Here is a tiny trained network, its code and every weight. The questions are about switching its units off for an input and a class, where a switched-off unit gives its printed mean instead of its output.

import numpy as np


def w(rows, s, z=0):
    codes = np.array(rows[::2]) - 128.0
    scale = np.full(codes.shape[1], s)
    scale[-1] = z or s
    return codes * scale


def norm(h):
    return h / np.sqrt((h * h).mean(-1, keepdims=True) + 1e-5)


def f(y):
    return y / 2 * (1 + np.tanh(0.7978845608 * (y + 0.044715 * y**3)))


def log_softmax(a):
    a = a - a.max(-1, keepdims=True)
    return a - np.log(np.exp(a).sum(-1, keepdims=True))


def net(x, mask):
    res = np.array(x, float).reshape(1, 6) / 4 @ E
    u = 0
    for l in range(3):
        y = f(norm(res) @ A[l][:, :-1].T + A[l][:, -1])
        res = res + np.where(mask[u : u + 9], y, B[l][:, -1]) @ B[l][:, :-1]
        u += 9
    return log_softmax(norm(res)[-1] @ U[:, :-1].T + U[:, -1])


A, B = {}, {}
E = w([
[145,127,170,77,54,229,77],'x0',
[160,207,127,155,216,126,50],'x1',
[113,126,120,122,139,142,121],'x2',
[150,3,216,148,194,119,96],'x3',
[133,131,131,124,127,124,133],'x4',
[126,136,128,156,158,202,181],'x5',
],0.0057)
A[0] = w([
[170,45,154,112,171,138,131,5],'L0N0',
[62,35,47,204,22,103,184,164],'L0N1',
[94,88,78,61,85,24,11,128],'L0N2',
[195,125,122,64,138,155,109,65],'L0N3',
[79,51,154,83,220,150,163,177],'L0N4',
[84,2,109,112,106,154,130,140],'L0N5',
[170,106,127,190,174,247,212,154],'L0N6',
[56,218,86,142,58,74,105,53],'L0N7',
[65,94,169,92,81,33,17,22],'L0N8',
],0.0064,0.0024)
B[0] = w([
[110,148,133,153,94,102,25,169],'L0N0',
[181,147,103,88,135,103,131,253],'L0N1',
[166,161,175,161,173,203,254,215],'L0N2',
[135,112,115,165,63,169,89,132],'L0N3',
[110,92,173,130,145,86,135,233],'L0N4',
[176,138,111,71,82,76,148,220],'L0N5',
[86,172,202,118,124,122,199,235],'L0N6',
[50,116,140,155,97,133,124,197],'L0N7',
[78,145,211,161,123,130,175,179],'L0N8',
],0.0082,0.0039)
A[1] = w([
[157,127,186,60,79,218,79,66],'L1N0',
[113,193,180,166,157,115,55,68],'L1N1',
[105,20,140,156,144,129,67,101],'L1N2',
[146,114,124,127,161,52,140,92],'L1N3',
[177,168,74,195,176,173,61,59],'L1N4',
[152,158,128,144,48,60,177,145],'L1N5',
[132,179,148,128,217,164,105,164],'L1N6',
[79,140,9,156,146,142,111,1],'L1N7',
[123,113,123,54,80,128,2,4],'L1N8',
],0.0074,0.00088)
B[1] = w([
[204,129,38,255,177,146,127,252],'L1N0',
[151,116,132,69,132,91,122,221],'L1N1',
[94,156,99,131,55,79,97,167],'L1N2',
[63,111,56,180,143,216,116,207],'L1N3',
[166,129,148,65,128,72,124,178],'L1N4',
[126,168,144,160,174,111,76,251],'L1N5',
[149,98,141,85,106,92,191,219],'L1N6',
[80,106,119,139,103,157,129,159],'L1N7',
[150,128,137,170,91,194,142,158],'L1N8',
],0.0084,0.0033)
A[2] = w([
[93,88,37,151,212,54,161,162],'L2N0',
[229,217,235,116,54,186,161,150],'L2N1',
[93,102,88,193,211,92,163,126],'L2N2',
[34,242,42,117,45,182,146,172],'L2N3',
[191,167,125,231,95,147,106,88],'L2N4',
[108,3,188,230,136,62,79,111],'L2N5',
[121,177,206,129,47,60,144,252],'L2N6',
[226,114,81,40,80,68,117,189],'L2N7',
[40,147,116,48,144,141,138,81],'L2N8',
],0.0066,0.0035)
B[2] = w([
[194,71,60,153,153,221,127,213],'L2N0',
[74,79,107,154,184,150,204,254],'L2N1',
[148,94,161,172,59,225,147,192],'L2N2',
[143,98,212,100,100,71,34,223],'L2N3',
[63,141,89,190,134,122,129,174],'L2N4',
[85,255,108,118,43,103,54,220],'L2N5',
[77,163,150,51,184,175,141,248],'L2N6',
[213,24,100,53,193,85,96,188],'L2N7',
[122,114,93,244,132,117,122,137],'L2N8',
],0.0067,0.0057)
U = w([
[151,83,39,251,124,184,107,94],'0',
[70,169,168,99,77,63,24,252],'1',
[79,166,209,119,173,140,204,50],'2',
[205,66,102,18,169,70,111,114],'3',
],0.014,0.0023)

Each question gives the input, the list of numbers given to net, and the class t.
The units are the neurons (one row each of A and B). Each row of codes is followed by its name. A weight is (code - 128) times the scale printed after its matrix; where a second scale follows, it is the last column's (A, B and U).
mask holds one flag per neuron, layer by layer. A switched-off neuron (its flag False) gives its mean, the last column of its row in B, instead of its output. The means were averaged over made-up inputs and are rounded, as every weight is.
A unit's drop is (log p(t) with every unit on - log p(t) with that unit switched off) / (log p(t) with every unit on - log p(t) with every unit switched off).
The circuit of an input: a set's keep is (log p(t) with only the set's units on - log p(t) with every unit switched off) / (log p(t) with every unit on - log p(t) with every unit switched off). Starting from the 12 units with the biggest drops (on a tie, the unit counted first), units are removed one at a time, each time the one whose removal leaves the highest keep (on an exact tie, the one counted first), for as long as the keep stays at least 0.8.
units of the circuit, in order: the units of the circuit, biggest drop first
most important unit: the unit with the biggest drop
k most important neurons: the k neurons with the biggest drops, biggest first
k most important neurons of layer l: the k neurons of layer l with the biggest drops, biggest first
input [3,-4,7,-6,4,4], class 1: units of the circuit, in order => [L2N3]
input [-8,0,-2,-8,7,2], class 0: 3 most important neurons => [L2N0, L2N5, L0N6]
input [-2,2,-1,4,8,-3], class 1: 4 most important neurons => [L2N5, L0N6, L0N0, L2N1]
input [-7,-7,-5,3,5,-8], class 2: 3 most important neurons of layer 1 => [L1N0, L1N1, L1N3]
input [3,-3,3,-7,6,-8], class 2: 3 most important neurons of layer 2 => [L2N1, L2N5, L2N6]
input [3,-2,4,4,-8,-7], class 2: 2 most important neurons => [L0N2, L0N8]
input [1,3,1,-3,3,-1], class 1: 3 most important neurons => [L0N7, L1N7, L0N1]
input [-3,3,-3,-4,2,4], class 1: units of the circuit, in order => [L0N2, L2N3]
input [5,-5,-6,0,5,-5], class 0: 3 most important neurons of layer 1 => [L1N0, L1N6, L1N1]
input [-5,5,-1,-4,7,-8], class 2: 2 most important neurons => [L0N2, L1N0]
input [5,8,4,-2,5,-8], class 2: 3 most important neurons => [L0N2, L0N8, L2N1]
input [7,8,-6,-5,-7,-4], class 3: 2 most important neurons => [L1N4, L1N1]
input [7,6,6,6,6,-1], class 0: 2 most important neurons of layer 1 => [L1N0, L1N8]
input [5,8,-1,0,-8,2], class 3: most important unit => L1N4
input [-3,7,-7,-1,-5,-5], class 3: 2 most important neurons of layer 1 => [L1N1, L1N4]
input [5,-8,8,8,0,-7], class 1: 4 most important neurons of layer 0 => [L0N8, L0N0, L0N4, L0N6]
input [5,6,-7,-6,0,-8], class 2: 2 most important neurons => [L0N2, L2N1]
input [5,-2,4,6,5,-3], class 1: 2 most important neurons of layer 1 => [L1N2, L1N3]
input [-1,6,8,8,-7,-8], class 1: 2 most important neurons of layer 2 => [L2N5, L2N1]
input [-6,-7,-7,1,0,5], class 3: most important unit => L0N1
input [3,2,-7,-8,-2,5], class 1: 2 most important neurons => [L2N3, L0N2]
input [-3,1,6,-6,-7,-1], class 1: 2 most important neurons => [L2N3, L1N0]
input [-4,-7,1,-3,6,3], class 3: 2 most important neurons => [L0N1, L1N0]
input [-1,4,1,5,-4,2], class 1: 2 most important neurons => [L0N4, L2N5]
input [5,-8,-1,-1,-2,7], class 3: 4 most important neurons of layer 0 => [L0N1, L0N5, L0N2, L0N8]
input [0,4,4,-2,-2,3], class 3: 2 most important neurons of layer 0 => [L0N2, L0N8]
input [1,2,-8,0,0,-1], class 3: 4 most important neurons => [L0N6, L0N5, L0N4, L1N3]
input [8,0,3,4,8,-5], class 0: units of the circuit, in order => [L1N0]
input [5,-5,-2,-5,5,-3], class 0: 2 most important neurons => [L0N6, L1N0]
